Below are the code and all the weights of a small trained network. Each question names an input and a class and asks about switching units off, where a switched-off unit gives its printed mean instead of its output.

import numpy as np


def w(rows, s, z=0):
    codes = np.array(rows[::2]) - 128.0
    scale = np.full(codes.shape[1], s)
    scale[-1] = z or s
    return codes * scale


def f(y):
    return y / 2 * (1 + np.tanh(0.7978845608 * (y + 0.044715 * y**3)))


def log_softmax(a):
    a = a - a.max(-1, keepdims=True)
    return a - np.log(np.exp(a).sum(-1, keepdims=True))


def net(x, mask):
    res = np.array(x, float).reshape(1, 5) / 4 @ E
    y = f(res @ A[0][:, :-1].T + A[0][:, -1])
    res = res + np.where(mask, y, B[0][:, -1]) @ B[0][:, :-1]
    return log_softmax(res[-1] @ U[:, :-1].T + U[:, -1])


A, B = {}, {}
E = w([
[95,203,88,85,18,216],'x0',
[203,116,166,74,2,89],'x1',
[238,8,102,149,187,206],'x2',
[93,121,164,159,107,126],'x3',
[121,107,120,121,117,123],'x4',
],0.0098)
A[0] = w([
[166,107,162,122,107,110,254],'n0',
[121,122,129,103,130,151,106],'n1',
[145,153,111,132,77,109,96],'n2',
[133,74,124,196,215,153,122],'n3',
[119,108,124,90,146,156,108],'n4',
[166,123,163,143,167,3,140],'n5',
[29,139,72,131,189,179,195],'n6',
[190,77,145,158,103,230,102],'n7',
],0.017,0.0047)
B[0] = w([
[88,153,104,133,113,134,196],'n0',
[127,123,132,148,104,133,133],'n1',
[121,124,95,135,139,229,174],'n2',
[113,111,169,68,132,251,255],'n3',
[120,142,122,113,118,128,142],'n4',
[150,134,105,163,115,28,236],'n5',
[162,122,118,155,113,11,241],'n6',
[128,137,126,159,144,10,237],'n7',
],0.014,0.016)
U = w([
[146,97,168,127,152,61,188],'0',
[127,151,115,138,89,81,201],'1',
[97,119,174,39,122,252,3],'2',
],0.013,0.0029)

Each question gives the input, the list of numbers given to net, and the class t.
The units are the neurons (one row each of A and B). Each row of codes is followed by its name. A weight is (code - 128) times the scale printed after its matrix; where a second scale follows, it is the last column's (A, B and U).
mask holds one flag per neuron, in row order. A switched-off neuron (its flag False) gives its mean, the last column of its row in B, instead of its output. The means were averaged over made-up inputs and are rounded, as every weight is.
A unit's drop is (log p(t) with every unit on - log p(t) with that unit switched off) / (log p(t) with every unit on - log p(t) with every unit switched off).
The circuit of an input: a set's keep is (log p(t) with only the set's units on - log p(t) with every unit switched off) / (log p(t) with every unit on - log p(t) with every unit switched off). Starting from all 8 units, units are removed one at a time, each time the one whose removal leaves the highest keep (on an exact tie, the one counted first), for as long as the keep stays at least 0.8.
units of the circuit, in order: the units of the circuit, biggest drop first
unit that matters most: the unit with the biggest drop
top k neurons: the k neurons with the biggest drops, biggest first
drop when u is switched off: that unit's drop, to one decimal
input [-6,-4,2,5,-2], class 2: units of the circuit, in order : (n3)
input [1,3,-6,7,-5], class 2: top 3 neurons : (n6; n7; n5)
input [-8,4,-1,1,8], class 1: units of the circuit, in order : (n0; n7)
input [7,1,0,1,-2], class 2: top 2 neurons : (n5; n6)
input [6,-6,3,-2,-5], class 0: top 2 neurons : (n6; n0)
input [-7,2,0,-5,-4], class 1: units of the circuit, in order : (n7; n0)
input [7,-1,5,-4,4], class 0: top 2 neurons : (n7; n0)
input [-6,5,-3,7,1], class 1: top 2 neurons : (n0; n7)
input [-8,-2,1,1,5], class 2: top 2 neurons : (n3; n7)
input [-5,2,-3,-1,-4], class 1: units of the circuit, in order : (n7; n3)
input [7,0,6,-3,-1], class 0: top 3 neurons : (n7; n0; n2)
input [0,-7,-7,0,8], class 0: top 3 neurons : (n6; n0; n2)
input [6,-6,5,5,7], class 0: drop when n5 is switched off : 0.0
input [-3,3,0,5,1], class 1: drop when n6 is switched off : 0.2
input [-6,-4,7,2,-2], class 2: drop when n3 is switched off : 2.3
input [-8,-1,2,8,7], class 2: unit that matters most : n3
